Below are the code and all the weights of a small trained network. Each question names an input and a target symbol and asks about switching units off, where a switched-off unit gives its printed mean instead of its output.

import numpy as np


def w(rows, s, z=0):
    codes = np.array(rows[::2]) - 128.0
    scale = np.full(codes.shape[1], s)
    scale[-1] = z or s
    return codes * scale


def f(y):
    return y / 2 * (1 + np.tanh(0.7978845608 * (y + 0.044715 * y**3)))


def softmax(a):
    e = np.exp(a - a.max(-1, keepdims=True))
    return e / e.sum(-1, keepdims=True)


def log_softmax(a):
    a = a - a.max(-1, keepdims=True)
    return a - np.log(np.exp(a).sum(-1, keepdims=True))


def net(x, mask):
    ids = ['εηθλπστφψ'.index(c) for c in x.split()]
    T = len(ids)
    res = E[ids] + P[:T]
    r = res
    for j in range(3):
        rows = slice(3 * j, 3 * j + 3)
        q, k, v = (r @ M[0][rows].T for M in (Q, K, V))
        z = softmax(np.where(np.tri(T) > 0, q @ k.T / 3**0.5, -1e9)) @ v
        o = O[0][rows]
        res = res + np.where(mask[j], z, o[:, -1]) @ o[:, :-1]
    y = f(res @ A[0][:, :-1].T + A[0][:, -1])
    res = res + np.where(mask[3:11], y, B[0][:, -1]) @ B[0][:, :-1]
    return log_softmax(res[-1] @ U[:, :-1].T + U[:, -1])


Q, K, V, O, A, B = {}, {}, {}, {}, {}, {}
E = w([
[175,161,128,27],'ε',
[204,63,148,113],'η',
[146,125,199,128],'θ',
[226,94,156,137],'λ',
[243,50,205,116],'π',
[128,145,97,15],'σ',
[183,9,143,75],'τ',
[207,68,29,132],'φ',
[162,178,84,232],'ψ',
],0.013)
P = w([
[211,194,76,52],'0',
[134,150,140,143],'1',
[118,142,130,137],'2',
[94,133,131,147],'3',
[70,126,131,153],'4',
[52,115,130,153],'5',
[28,108,119,146],'6',
[15,102,127,144],'7',
[3,98,134,141],'8',
],0.0072)
Q[0] = w([
[145,212,125,92],'h0',
[111,161,142,173],'h0',
[166,175,107,40],'h0',
[146,44,111,139],'h1',
[122,188,102,129],'h1',
[163,152,130,48],'h1',
[129,205,79,96],'h2',
[125,184,180,70],'h2',
[181,111,108,3],'h2',
],0.033)
K[0] = w([
[181,194,143,66],'h0',
[129,94,183,109],'h0',
[192,250,68,89],'h0',
[35,112,55,148],'h1',
[202,182,140,99],'h1',
[120,121,165,8],'h1',
[173,193,63,92],'h2',
[108,169,147,5],'h2',
[226,63,86,15],'h2',
],0.025)
V[0] = w([
[126,159,54,106],'h0',
[204,92,95,180],'h0',
[131,190,126,179],'h0',
[248,115,168,141],'h1',
[183,62,34,118],'h1',
[64,112,112,56],'h1',
[82,211,157,73],'h2',
[123,103,15,135],'h2',
[66,190,159,46],'h2',
],0.016)
O[0] = w([
[127,136,72,193,147],'h0',
[139,54,170,153,224],'h0',
[120,175,170,173,72],'h0',
[8,88,145,124,241],'h1',
[112,27,130,161,254],'h1',
[201,119,92,61,105],'h1',
[48,73,81,146,44],'h2',
[206,187,55,101,119],'h2',
[32,99,87,154,50],'h2',
],0.014,0.0087)
A[0] = w([
[146,128,109,204,2],'n0',
[38,241,42,70,57],'n1',
[237,136,200,135,118],'n2',
[120,61,193,254,100],'n3',
[159,72,95,53,90],'n4',
[66,134,176,32,222],'n5',
[143,152,127,101,52],'n6',
[69,109,156,48,82],'n7',
],0.0078,0.0082)
B[0] = w([
[93,105,237,98,128],'n0',
[200,128,220,171,156],'n1',
[88,143,134,170,250],'n2',
[155,158,100,123,252],'n3',
[106,98,111,103,181],'n4',
[143,131,104,64,209],'n5',
[94,166,255,244,125],'n6',
[125,180,181,170,179],'n7',
],0.021,0.019)
U = w([
[29,124,70,133,166],'ε',
[144,131,87,71,174],'η',
[35,146,142,90,160],'θ',
[205,159,109,69,142],'λ',
[194,112,243,84,1],'π',
[3,55,201,162,78],'σ',
[103,58,162,68,123],'τ',
[163,69,97,148,149],'φ',
[123,177,125,163,143],'ψ',
],0.007,0.0064)

Each question gives the input, a string of symbols that net reads in full, and the target symbol t.
The units are the heads (3 rows each of Q, K, V and O) and the neurons (one row each of A and B). Each row of codes is followed by its name. A weight is (code - 128) times the scale printed after its matrix; where a second scale follows, it is the last column's (O, A, B and U).
mask holds one flag per unit, heads first, then neurons. A switched-off unit (its flag False) gives its mean, the last column of its rows in O or B, instead of its output. The means were averaged over made-up inputs and are rounded, as every weight is.
A unit's drop is (log p(t) with every unit on - log p(t) with that unit switched off) / (log p(t) with every unit on - log p(t) with every unit switched off).
The circuit of an input: a set's keep is (log p(t) with only the set's units on - log p(t) with every unit switched off) / (log p(t) with every unit on - log p(t) with every unit switched off). Starting from all 11 units, units are removed one at a time, each time the one whose removal leaves the highest keep (on an exact tie, the one counted first), for as long as the keep stays at least 0.8.
circuit, biggest first: the units of the circuit, biggest drop first
most important unit: the unit with the biggest drop
top k neurons: the k neurons with the biggest drops, biggest first
which heads matter: for each layer, one digit per head in row order, 1 if its drop is at least 0.15 and else 0, layers parted by /
input η η π φ ε λ, target φ: top neuron : [n3]
input ε η φ, target φ: top 2 neurons : [n7 n5]
input φ φ ψ σ, target ψ: circuit, biggest first : [n2 h2 n6 h1]
input π σ σ θ ψ η σ ε, target θ: circuit, biggest first : [h1 n5 n7 h0]
input φ σ σ π ε ψ φ η, target ψ: top 2 neurons : [n3 n2]
input θ θ ψ σ π θ ε, target π: top 3 neurons : [n1 n2 n3]
input π σ φ, target φ: circuit, biggest first : [h1 h0]
input ε σ φ π, target φ: which heads matter : 110
input ψ ε π θ θ ε π π ε, target ε: circuit, biggest first : [h2 h0 n3]
input τ π ε, target η: circuit, biggest first : [h0 n2 n1]
input λ π φ ψ φ, target ψ: circuit, biggest first : [n2 h2 n5]
input ψ θ τ η π, target τ: circuit, biggest first : [h0 h1]
input η ε ε, target λ: which heads matter : 110
input π λ λ τ ψ η τ σ, target θ: circuit, biggest first : [h1 n5 n7 n3]
input τ τ σ σ ε, target η: which heads matter : 111
input ψ η λ ε π σ η φ σ, target ε: most important unit : h2
input λ ε ψ λ, target ψ: circuit, biggest first : [n3 h0 h1]
input θ ε θ τ π, target τ: which heads matter : 110
input η η φ η, target φ: circuit, biggest first : [n3 h1 h0]
input τ π λ π π, target π: top 2 neurons : [n7 n3]
input η σ θ θ σ θ σ, target λ: circuit, biggest first : [h1]
input π λ ψ ε φ φ ε λ, target φ: circuit, biggest first : [n3 h1 n7]
input η λ π λ φ η, target φ: top 2 neurons : [n3 n7]
